Here is a tiny trained network, its code and every weight. The questions are about switching its units off for an input and a class, where a switched-off unit gives its printed mean instead of its output.

import numpy as np


def w(rows, s, z=0):
    codes = np.array(rows[::2]) - 128.0
    scale = np.full(codes.shape[1], s)
    scale[-1] = z or s
    return codes * scale


def f(y):
    return np.maximum(y, 0)


def log_softmax(a):
    a = a - a.max(-1, keepdims=True)
    return a - np.log(np.exp(a).sum(-1, keepdims=True))


def net(x, mask):
    res = np.array(x, float).reshape(1, 8) / 4 @ E
    y = f(res @ A[0][:, :-1].T + A[0][:, -1])
    res = res + np.where(mask, y, B[0][:, -1]) @ B[0][:, :-1]
    return log_softmax(res[-1] @ U[:, :-1].T + U[:, -1])


A, B = {}, {}
E = w([
[120,158,126,74,45,31,158,42,164],'x0',
[254,191,175,80,210,107,74,90,126],'x1',
[177,200,148,241,33,195,138,9,204],'x2',
[219,157,149,79,100,141,194,174,77],'x3',
[182,130,42,69,93,134,38,142,199],'x4',
[98,105,33,93,169,104,34,79,35],'x5',
[175,37,152,138,125,158,186,128,174],'x6',
[241,115,36,91,109,172,197,132,152],'x7',
],0.0082)
A[0] = w([
[134,160,111,217,94,122,109,5,137,193],'N0',
[92,135,136,114,224,151,86,201,127,180],'N1',
[137,126,46,108,99,52,138,141,40,198],'N2',
[87,39,62,130,153,118,219,152,35,118],'N3',
[88,27,97,141,154,129,224,123,32,153],'N4',
[133,116,13,113,75,93,96,148,106,189],'N5',
[101,232,193,131,148,33,94,122,100,188],'N6',
[122,170,64,59,69,29,84,46,108,211],'N7',
[38,160,223,177,150,54,108,115,153,213],'N8',
[205,60,206,101,113,112,202,118,204,103],'N9',
[225,160,149,108,159,105,178,109,167,166],'N10',
[104,73,111,62,199,226,138,135,114,82],'N11',
[156,109,64,86,215,133,119,198,108,205],'N12',
[112,55,104,153,206,128,160,182,112,137],'N13',
[167,159,176,176,191,222,190,195,92,206],'N14',
[143,38,149,239,187,213,119,188,181,224],'N15',
[161,194,99,216,106,76,39,23,126,171],'N16',
[94,69,105,163,85,146,174,186,98,170],'N17',
[53,148,197,255,79,182,161,160,187,138],'N18',
[119,175,97,43,109,75,85,103,173,122],'N19',
[137,92,179,98,61,143,154,25,197,254],'N20',
[200,155,25,71,63,118,120,162,96,191],'N21',
],0.0084,0.005)
B[0] = w([
[149,120,68,163,177,226,95,57,244,222],'N0',
[149,108,128,146,201,104,103,186,49,215],'N1',
[93,205,210,119,104,62,57,127,197,206],'N2',
[42,224,84,119,87,28,102,48,128,221],'N3',
[79,138,93,94,131,16,148,53,139,225],'N4',
[89,157,145,142,45,127,61,169,156,201],'N5',
[94,157,215,134,255,132,167,130,114,208],'N6',
[98,128,210,159,130,154,44,153,211,228],'N7',
[67,67,144,174,224,150,190,172,81,226],'N8',
[228,81,176,63,124,141,223,126,125,216],'N9',
[203,143,177,51,175,123,169,88,156,218],'N10',
[176,93,90,162,88,57,50,156,97,182],'N11',
[218,168,159,103,104,76,63,161,75,227],'N12',
[170,119,64,126,122,44,154,141,72,206],'N13',
[172,209,35,89,148,91,199,120,82,249],'N14',
[188,87,30,152,97,121,175,112,59,247],'N15',
[141,123,94,152,239,228,30,44,174,219],'N16',
[71,141,92,135,31,45,168,107,149,205],'N17',
[63,69,29,196,110,194,219,153,109,245],'N18',
[123,96,228,112,99,227,102,176,160,188],'N19',
[163,29,125,99,100,197,181,58,219,236],'N20',
[125,193,237,71,70,116,74,162,148,216],'N21',
],0.0074,0.013)
U = w([
[239,103,187,51,103,155,229,81,140,68],'0',
[140,179,224,66,96,146,34,210,113,66],'1',
[70,54,56,224,49,178,235,162,123,113],'2',
[74,181,94,91,90,47,141,69,107,200],'3',
[75,90,220,153,246,93,149,193,24,210],'4',
[126,87,122,190,174,226,61,1,178,3],'5',
[226,102,59,142,111,67,92,189,3,98],'6',
[205,229,81,133,184,206,145,69,81,89],'7',
],0.0092,0.0023)

Each question gives the input, the list of numbers given to net, and the class t.
The units are the neurons (one row each of A and B). Each row of codes is followed by its name. A weight is (code - 128) times the scale printed after its matrix; where a second scale follows, it is the last column's (A, B and U).
mask holds one flag per neuron, in row order. A switched-off neuron (its flag False) gives its mean, the last column of its row in B, instead of its output. The means were averaged over made-up inputs and are rounded, as every weight is.
A unit's drop is (log p(t) with every unit on - log p(t) with that unit switched off) / (log p(t) with every unit on - log p(t) with every unit switched off).
The circuit of an input: a set's keep is (log p(t) with only the set's units on - log p(t) with every unit switched off) / (log p(t) with every unit on - log p(t) with every unit switched off). Starting from the 12 units with the biggest drops (on a tie, the unit counted first), units are removed one at a time, each time the one whose removal leaves the highest keep (on an exact tie, the one counted first), for as long as the keep stays at least 0.8.
units of the circuit, in order: the units of the circuit, biggest drop first
k most important neurons: the k neurons with the biggest drops, biggest first
drop of u: that unit's drop, to one decimal
input [-2,2,7,-6,3,-8,6,1], class 2: units of the circuit, in order -> N18
input [2,6,6,2,6,0,6,-1], class 5: 2 most important neurons -> N16; N0
input [-3,2,8,3,5,-7,-7,2], class 5: 3 most important neurons -> N16; N0; N20
input [-4,-3,-6,7,-7,-2,3,-5], class 6: 2 most important neurons -> N1; N13
input [-3,-7,-2,8,-2,-1,1,-6], class 3: 3 most important neurons -> N3; N4; N20
input [-8,-5,8,-1,6,2,1,-3], class 2: 3 most important neurons -> N18; N15; N7
input [0,0,3,8,-1,5,5,-8], class 4: 3 most important neurons -> N20; N16; N0
input [-1,-3,-8,4,-5,8,-6,0], class 3: 2 most important neurons -> N3; N4
input [3,8,1,3,7,5,-3,-8], class 5: 3 most important neurons -> N16; N0; N12
input [0,1,-7,-7,-6,3,-3,3], class 3: 2 most important neurons -> N3; N4
input [-8,1,-3,7,2,2,3,-8], class 6: drop of N15 -> 0.0
input [-8,-4,8,-4,6,-1,2,-8], class 2: drop of N15 -> 0.1
input [-3,-1,1,2,-5,5,3,6], class 3: drop of N3 -> 0.2
input [-6,-3,1,-2,-7,1,8,7], class 6: most important neuron -> N15
input [-4,2,-3,-3,6,-6,-3,8], class 6: 2 most important neurons -> N7; N2
